Here is a tiny trained network, its code and every weight. The questions are about switching its units off for an input and a class, where a switched-off unit gives its printed mean instead of its output.

import numpy as np


def w(rows, s, z=0):
    codes = np.array(rows[::2]) - 128.0
    scale = np.full(codes.shape[1], s)
    scale[-1] = z or s
    return codes * scale


def f(y):
    return np.maximum(y, 0)


def log_softmax(a):
    a = a - a.max(-1, keepdims=True)
    return a - np.log(np.exp(a).sum(-1, keepdims=True))


def net(x, mask):
    res = np.array(x, float).reshape(1, 4) / 4 @ E
    y = f(res @ A[0][:, :-1].T + A[0][:, -1])
    res = res + np.where(mask, y, B[0][:, -1]) @ B[0][:, :-1]
    return log_softmax(res[-1] @ U[:, :-1].T + U[:, -1])


A, B = {}, {}
E = w([
[165,145,151,164,54,180,88,100,131,114],'x0',
[57,159,165,110,116,96,6,67,116,175],'x1',
[130,70,111,156,150,159,78,6,188,97],'x2',
[131,144,203,99,153,210,169,162,148,113],'x3',
],0.013)
A[0] = w([
[166,75,11,186,118,141,190,144,211,44,228],'n0',
[82,213,151,84,158,81,151,179,24,144,186],'n1',
[130,161,91,185,67,45,141,161,53,131,135],'n2',
[107,108,65,202,117,161,192,55,104,46,254],'n3',
[63,149,159,139,93,166,68,64,55,199,133],'n4',
[104,121,148,88,186,122,150,159,76,118,155],'n5',
[105,173,119,57,250,97,124,161,162,128,182],'n6',
[17,178,191,122,88,95,121,198,139,150,205],'n7',
[159,160,115,98,162,38,197,170,82,141,150],'n8',
[217,160,80,240,9,162,168,67,116,97,208],'n9',
[123,102,173,96,211,144,124,122,254,97,157],'n10',
],0.0079,0.0043)
B[0] = w([
[42,81,106,120,147,179,101,203,197,125,238],'n0',
[140,113,102,74,73,89,198,138,74,214,247],'n1',
[99,83,99,206,95,124,178,110,205,244,208],'n2',
[82,75,107,25,155,196,105,209,214,89,205],'n3',
[152,167,101,43,157,74,46,103,119,75,232],'n4',
[140,59,178,64,96,149,206,104,83,70,183],'n5',
[116,51,140,107,142,191,120,77,129,148,200],'n6',
[184,137,138,98,53,112,120,147,103,187,230],'n7',
[127,38,159,67,111,149,178,98,136,214,223],'n8',
[52,143,44,142,199,63,67,134,159,77,232],'n9',
[121,37,150,179,254,157,162,92,170,172,193],'n10',
],0.0089,0.012)
U = w([
[145,107,222,147,158,127,146,72,163,146,119],'0',
[173,169,101,183,17,8,127,124,147,187,159],'1',
[148,205,142,53,82,104,22,166,76,132,92],'2',
[170,136,74,153,121,145,191,222,99,118,79],'3',
[169,133,83,231,107,165,173,140,37,118,3],'4',
[62,102,139,141,166,161,135,214,197,158,213],'5',
[177,74,182,87,52,137,255,104,82,199,126],'6',
[111,172,77,142,102,156,134,180,137,84,75],'7',
],0.0085,0.0041)

Each question gives the input, the list of numbers given to net, and the class t.
The units are the neurons (one row each of A and B). Each row of codes is followed by its name. A weight is (code - 128) times the scale printed after its matrix; where a second scale follows, it is the last column's (A, B and U).
mask holds one flag per neuron, in row order. A switched-off neuron (its flag False) gives its mean, the last column of its row in B, instead of its output. The means were averaged over made-up inputs and are rounded, as every weight is.
A unit's drop is (log p(t) with every unit on - log p(t) with that unit switched off) / (log p(t) with every unit on - log p(t) with every unit switched off).
The circuit of an input: a set's keep is (log p(t) with only the set's units on - log p(t) with every unit switched off) / (log p(t) with every unit on - log p(t) with every unit switched off). Starting from all 11 units, units are removed one at a time, each time the one whose removal leaves the highest keep (on an exact tie, the one counted first), for as long as the keep stays at least 0.8.
circuit, biggest first: the units of the circuit, biggest drop first
k most important neurons: the k neurons with the biggest drops, biggest first
drop when u is switched off: that unit's drop, to one decimal
input [0,6,0,7], class 6: circuit, biggest first	(n9)
input [-6,5,6,-8], class 2: circuit, biggest first	(n4 n2)
input [8,3,8,3], class 5: 4 most important neurons	(n10 n3 n9 n7)
input [4,5,-6,7], class 2: 4 most important neurons	(n4 n8 n2 n10)
input [0,5,3,7], class 0: 2 most important neurons	(n10 n0)
input [1,-6,-5,-3], class 5: 2 most important neurons	(n0 n9)
input [-3,4,8,1], class 0: 2 most important neurons	(n0 n9)
input [-2,-1,-3,-8], class 6: 3 most important neurons	(n8 n9 n4)
input [5,-8,-7,-1], class 5: 2 most important neurons	(n9 n0)
input [1,3,1,-5], class 1: 4 most important neurons	(n0 n2 n3 n6)
input [0,6,-5,-1], class 6: 2 most important neurons	(n9 n1)
input [-2,8,-5,4], class 6: 2 most important neurons	(n1 n9)
input [-7,-8,-5,0], class 6: drop when n8 is switched off	0.0
input [3,6,0,-3], class 2: circuit, biggest first	(n4)
input [7,-3,-6,-8], class 5: 2 most important neurons	(n9 n7)
input [5,-3,-4,3], class 3: drop when n3 is switched off	0.2
input [4,2,-1,-3], class 1: drop when n3 is switched off	0.3
